Below are the code and all the weights of a small trained network. Each question names an input and a class and asks about switching units off, where a switched-off unit gives its printed mean instead of its output.

import numpy as np


def w(rows, s, z=0):
    codes = np.array(rows[::2]) - 128.0
    scale = np.full(codes.shape[1], s)
    scale[-1] = z or s
    return codes * scale


def f(y):
    return np.maximum(y, 0)


def log_softmax(a):
    a = a - a.max(-1, keepdims=True)
    return a - np.log(np.exp(a).sum(-1, keepdims=True))


def net(x, mask):
    res = np.array(x, float).reshape(1, 5) / 4 @ E
    y = f(res @ A[0][:, :-1].T + A[0][:, -1])
    res = res + np.where(mask, y, B[0][:, -1]) @ B[0][:, :-1]
    return log_softmax(res[-1] @ U[:, :-1].T + U[:, -1])


A, B = {}, {}
E = w([
[165,155,91,77,115,42],'x0',
[197,158,51,139,125,165],'x1',
[155,3,113,127,79,123],'x2',
[149,77,160,119,225,125],'x3',
[128,128,127,129,128,127],'x4',
],0.012)
A[0] = w([
[112,171,124,154,2,153,118],'n1',
[161,37,118,124,68,154,28],'n2',
[91,136,145,156,131,53,128],'n3',
[112,101,134,209,154,200,54],'n4',
[97,143,138,117,82,115,96],'n5',
[106,206,145,121,149,160,91],'n6',
[213,147,123,128,113,154,132],'n7',
[38,101,173,123,121,88,141],'n8',
[138,85,125,143,91,114,160],'n9',
[157,103,135,123,201,141,85],'n10',
[141,94,167,164,95,93,159],'n11',
[112,182,141,126,153,160,51],'n12',
[110,198,151,140,170,102,78],'n13',
[95,159,120,137,135,151,80],'n14',
[114,117,124,152,138,238,113],'n15',
[157,133,83,121,134,51,61],'n16',
[227,139,53,151,153,193,52],'n17',
[144,112,112,120,89,98,106],'n18',
[157,158,109,99,144,65,8],'n19',
[183,98,147,125,234,124,166],'n20',
[202,122,117,111,141,32,78],'n21',
],0.014,0.0016)
B[0] = w([
[7,137,119,124,171,103,245],'n1',
[183,119,23,174,136,143,245],'n2',
[151,116,166,118,145,164,181],'n3',
[137,183,174,152,69,98,224],'n4',
[95,148,142,113,151,128,177],'n5',
[168,103,65,163,140,136,209],'n6',
[127,127,166,86,158,144,178],'n7',
[169,105,202,43,152,116,232],'n8',
[154,130,79,130,152,156,194],'n9',
[65,157,94,120,128,129,185],'n10',
[157,135,97,114,151,145,190],'n11',
[164,112,78,131,113,136,187],'n12',
[169,93,43,130,123,149,200],'n13',
[146,107,114,153,115,126,169],'n14',
[142,160,200,168,59,110,222],'n15',
[144,136,183,162,77,123,187],'n16',
[153,66,192,33,183,119,223],'n17',
[120,138,118,142,129,142,178],'n18',
[132,129,161,175,88,128,180],'n19',
[21,134,81,134,151,117,214],'n20',
[115,179,161,171,75,125,204],'n21',
],0.018,0.012)
U = w([
[10,146,108,103,146,119,173],'0',
[179,116,73,128,121,163,94],'1',
[136,168,192,146,46,125,1],'2',
[152,102,189,26,162,142,252],'3',
],0.014,0.0012)

Each question gives the input, the list of numbers given to net, and the class t.
The units are the neurons (one row each of A and B). Each row of codes is followed by its name. A weight is (code - 128) times the scale printed after its matrix; where a second scale follows, it is the last column's (A, B and U).
mask holds one flag per neuron, in row order. A switched-off neuron (its flag False) gives its mean, the last column of its row in B, instead of its output. The means were averaged over made-up inputs and are rounded, as every weight is.
A unit's drop is (log p(t) with every unit on - log p(t) with that unit switched off) / (log p(t) with every unit on - log p(t) with every unit switched off).
The circuit of an input: a set's keep is (log p(t) with only the set's units on - log p(t) with every unit switched off) / (log p(t) with every unit on - log p(t) with every unit switched off). Starting from the 12 units with the biggest drops (on a tie, the unit counted first), units are removed one at a time, each time the one whose removal leaves the highest keep (on an exact tie, the one counted first), for as long as the keep stays at least 0.8.
circuit, biggest first: the units of the circuit, biggest drop first
k most important neurons: the k neurons with the biggest drops, biggest first
drop when u is switched off: that unit's drop, to one decimal
input [8,-8,4,0,1], class 2: circuit, biggest first => n21
input [-3,3,-6,-7,1], class 0: 2 most important neurons => n1; n2
input [-2,7,-5,7,-1], class 0: 2 most important neurons => n20; n10
input [-5,-1,6,6,-6], class 0: 2 most important neurons => n20; n10
input [6,-5,6,-4,-8], class 1: 2 most important neurons => n2; n15
input [-2,-4,3,-5,5], class 0: 2 most important neurons => n1; n17
input [-5,-2,-7,-2,-7], class 1: 2 most important neurons => n6; n13
input [-1,-7,-8,1,3], class 1: 2 most important neurons => n13; n6
input [1,7,-6,1,7], class 3: 3 most important neurons => n17; n2; n7
input [8,-1,-4,-8,7], class 0: 4 most important neurons => n1; n15; n4; n5
input [-7,8,2,8,7], class 0: 3 most important neurons => n20; n10; n8
input [4,2,2,5,-3], class 0: 2 most important neurons => n20; n15
input [2,-8,-3,-7,7], class 3: 3 most important neurons => n8; n20; n3
input [-2,5,1,-3,-2], class 3: circuit, biggest first => n17
input [6,4,-8,8,8], class 0: drop when n20 is switched off => 9.4
input [6,-8,-5,-3,-5], class 3: drop when n4 is switched off => 0.1
input [0,-7,2,-4,8], class 3: drop when n8 is switched off => 0.5
